Below is a small trained network, with its code and all its weights. Each question gives an input and a target symbol and asks what happens when units are switched off, that is, made to give their printed mean instead of their output.

import numpy as np


def w(rows, s, z=0):
    codes = np.array(rows[::2]) - 128.0
    scale = np.full(codes.shape[1], s)
    scale[-1] = z or s
    return codes * scale


def f(y):
    return y / 2 * (1 + np.tanh(0.7978845608 * (y + 0.044715 * y**3)))


def softmax(a):
    e = np.exp(a - a.max(-1, keepdims=True))
    return e / e.sum(-1, keepdims=True)


def log_softmax(a):
    a = a - a.max(-1, keepdims=True)
    return a - np.log(np.exp(a).sum(-1, keepdims=True))


def net(x, mask):
    ids = ['βγθλμξπτφψω'.index(c) for c in x.split()]
    T = len(ids)
    res = E[ids] + P[:T]
    u = 0
    for l in range(2):
        q, k, v = (res @ M[l].T for M in (Q, K, V))
        z = softmax(np.where(np.tri(T) > 0, q @ k.T / 3**0.5, -1e9)) @ v
        res = res + np.where(mask[u], z, O[l][:, -1]) @ O[l][:, :-1]
        u += 1
        y = f(res @ A[l][:, :-1].T + A[l][:, -1])
        res = res + np.where(mask[u : u + 16], y, B[l][:, -1]) @ B[l][:, :-1]
        u += 16
    return log_softmax(res[-1] @ U[:, :-1].T + U[:, -1])


Q, K, V, O, A, B = {}, {}, {}, {}, {}, {}
E = w([
[176,94,129,76],'β',
[65,104,58,59],'γ',
[89,91,36,141],'θ',
[76,90,98,178],'λ',
[75,88,99,174],'μ',
[62,106,125,65],'ξ',
[83,92,135,184],'π',
[73,90,158,201],'τ',
[70,94,184,221],'φ',
[61,113,197,35],'ψ',
[252,20,125,231],'ω',
],0.015)
P = w([
[118,187,110,161],'0',
[108,165,112,167],'1',
[105,148,118,167],'2',
[102,126,122,161],'3',
[103,109,126,153],'4',
[103,94,133,145],'5',
[106,79,139,135],'6',
[107,64,145,126],'7',
[108,51,149,118],'8',
[108,38,156,107],'9',
[113,24,160,99],'10',
[112,15,165,92],'11',
[116,1,169,83],'12',
],0.011)
Q[0] = w([
[137,53,99,242],'L0H0',
[156,249,136,85],'L0H0',
[130,80,117,13],'L0H0',
],0.016)
K[0] = w([
[191,27,110,215],'L0H0',
[115,254,121,102],'L0H0',
[73,66,130,100],'L0H0',
],0.019)
V[0] = w([
[2,193,133,145],'L0H0',
[144,166,137,158],'L0H0',
[168,145,14,109],'L0H0',
],0.0087)
O[0] = w([
[51,254,168,24,28],'L0H0',
[182,196,78,141,3],'L0H0',
[139,37,21,104,20],'L0H0',
],0.0078,0.0024)
A[0] = w([
[184,68,48,2,164],'L0N0',
[150,117,76,52,140],'L0N1',
[211,161,111,199,50],'L0N2',
[245,84,112,167,213],'L0N3',
[136,98,17,150,134],'L0N4',
[62,104,77,146,145],'L0N5',
[37,106,116,91,210],'L0N6',
[177,154,111,125,255],'L0N7',
[107,176,59,118,79],'L0N8',
[67,87,59,139,77],'L0N9',
[67,159,236,162,89],'L0N10',
[104,156,222,144,77],'L0N11',
[60,117,138,110,182],'L0N12',
[217,172,133,81,179],'L0N13',
[104,169,162,215,63],'L0N14',
[135,230,129,86,172],'L0N15',
],0.0086,0.0096)
B[0] = w([
[35,151,57,186,200],'L0N0',
[130,142,78,248,149],'L0N1',
[126,43,95,140,146],'L0N2',
[53,112,180,201,251],'L0N3',
[143,117,179,183,196],'L0N4',
[104,174,139,130,178],'L0N5',
[72,120,181,86,249],'L0N6',
[2,151,231,114,176],'L0N7',
[193,105,134,114,128],'L0N8',
[114,168,81,200,159],'L0N9',
[224,139,174,99,182],'L0N10',
[208,95,154,161,158],'L0N11',
[103,128,184,84,210],'L0N12',
[43,238,84,146,129],'L0N13',
[185,133,82,169,131],'L0N14',
[78,155,163,169,160],'L0N15',
],0.0076,0.012)
Q[1] = w([
[251,164,55,98],'L1H0',
[145,50,53,143],'L1H0',
[117,79,138,60],'L1H0',
],0.012)
K[1] = w([
[77,254,150,190],'L1H0',
[64,170,28,149],'L1H0',
[120,36,119,199],'L1H0',
],0.0093)
V[1] = w([
[198,195,85,224],'L1H0',
[254,136,159,133],'L1H0',
[96,120,110,232],'L1H0',
],0.0083)
O[1] = w([
[53,25,182,229,4],'L1H0',
[3,231,242,236,27],'L1H0',
[112,3,145,89,225],'L1H0',
],0.006,0.015)
A[1] = w([
[198,96,145,89,58],'L1N0',
[109,158,172,60,38],'L1N1',
[37,171,95,68,101],'L1N2',
[145,122,98,39,69],'L1N3',
[119,127,186,106,67],'L1N4',
[36,124,179,112,25],'L1N5',
[44,196,96,82,46],'L1N6',
[227,163,43,119,92],'L1N7',
[82,83,205,163,9],'L1N8',
[190,253,52,145,101],'L1N9',
[255,83,118,149,90],'L1N10',
[104,48,84,178,5],'L1N11',
[108,93,102,77,91],'L1N12',
[107,245,90,170,224],'L1N13',
[103,136,56,202,143],'L1N14',
[129,240,172,97,25],'L1N15',
],0.0077,0.011)
B[1] = w([
[164,207,112,155,156],'L1N0',
[161,86,51,135,195],'L1N1',
[158,214,140,169,225],'L1N2',
[130,222,142,254,192],'L1N3',
[124,129,78,141,170],'L1N4',
[222,191,148,219,196],'L1N5',
[175,15,196,139,197],'L1N6',
[30,154,217,164,156],'L1N7',
[201,193,34,107,225],'L1N8',
[229,129,139,217,191],'L1N9',
[47,176,140,153,188],'L1N10',
[143,249,162,98,248],'L1N11',
[85,155,104,212,211],'L1N12',
[161,72,134,27,248],'L1N13',
[199,97,80,55,172],'L1N14',
[78,49,89,178,235],'L1N15',
],0.0078,0.013)
U = w([
[85,2,151,148,194],'β',
[61,155,110,184,156],'γ',
[132,124,18,124,114],'θ',
[118,174,107,81,180],'λ',
[122,186,104,83,183],'μ',
[154,210,104,147,9],'ξ',
[107,125,149,41,245],'π',
[76,92,225,103,217],'τ',
[100,139,218,192,83],'φ',
[194,97,153,118,85],'ψ',
[140,80,106,249,1],'ω',
],0.0092,0.0061)

Each question gives the input, a string of symbols that net reads in full, and the target symbol t.
The units are the heads (3 rows each of Q, K, V and O) and the neurons (one row each of A and B). Each row of codes is followed by its name. A weight is (code - 128) times the scale printed after its matrix; where a second scale follows, it is the last column's (O, A, B and U).
mask holds one flag per unit, layer by layer, with each layer's heads first. A switched-off unit (its flag False) gives its mean, the last column of its rows in O or B, instead of its output. The means were averaged over made-up inputs and are rounded, as every weight is.
A unit's drop is (log p(t) with every unit on - log p(t) with that unit switched off) / (log p(t) with every unit on - log p(t) with every unit switched off).
The circuit of an input: a set's keep is (log p(t) with only the set's units on - log p(t) with every unit switched off) / (log p(t) with every unit on - log p(t) with every unit switched off). Starting from the 12 units with the biggest drops (on a tie, the unit counted first), units are removed one at a time, each time the one whose removal leaves the highest keep (on an exact tie, the one counted first), for as long as the keep stays at least 0.8.
circuit, biggest first: the units of the circuit, biggest drop first
unit that matters most: the unit with the biggest drop
top k neurons: the k neurons with the biggest drops, biggest first
k most important neurons of layer l: the k neurons of layer l with the biggest drops, biggest first
input θ γ β μ τ γ, target τ: unit that matters most => L1N6
input β θ θ ψ ξ ξ ξ β λ γ φ, target φ: circuit, biggest first => L0H0, L1H0, L0N10
input θ β β, target θ: circuit, biggest first => L0H0, L0N0
input γ θ φ γ τ ξ β φ π, target φ: circuit, biggest first => L0H0, L1H0, L0N10, L0N11
input ψ φ ω θ β ξ γ ψ φ, target ψ: top 4 neurons => L0N0, L0N5, L0N10, L0N1
input φ γ β λ φ λ, target φ: circuit, biggest first => L1H0, L0N10, L0H0, L0N11
input γ γ μ ψ φ θ β β β β φ τ π, target φ: top 4 neurons => L0N11, L0N10, L0N14, L1N5
input β φ ω θ ω ω β φ φ β β, target β: circuit, biggest first => L0H0, L1H0
input λ π θ λ θ ψ λ, target ψ: 2 most important neurons of layer 1 => L1N9, L1N13
input β μ ξ β, target ξ: top 3 neurons => L0N13, L0N0, L1N3
input ψ β ω γ ψ τ ψ β β ξ μ φ γ, target γ: 4 most important neurons of layer 1 => L1N12, L1N11, L1N13, L1N6
input ψ λ γ ξ θ, target ξ: top 4 neurons => L0N9, L0N5, L0N0, L1N9
input ψ φ φ, target ψ: 3 most important neurons of layer 0 => L0N14, L0N6, L0N12
input φ β γ γ β ξ, target ξ: unit that matters most => L1H0
input θ β θ β π β β ξ θ, target ξ: 3 most important neurons of layer 1 => L1N9, L1N3, L1N2
input β λ π τ γ μ, target τ: 2 most important neurons of layer 0 => L0N10, L0N11
input β β ξ θ γ γ β ψ φ γ, target ψ: 3 most important neurons of layer 1 => L1N6, L1N13, L1N2
input φ φ λ, target φ: top 3 neurons => L0N10, L1N5, L0N11
input γ φ μ θ β β φ γ γ, target φ: top 2 neurons => L0N6, L0N11
input β μ τ γ θ, target τ: top neuron => L0N10
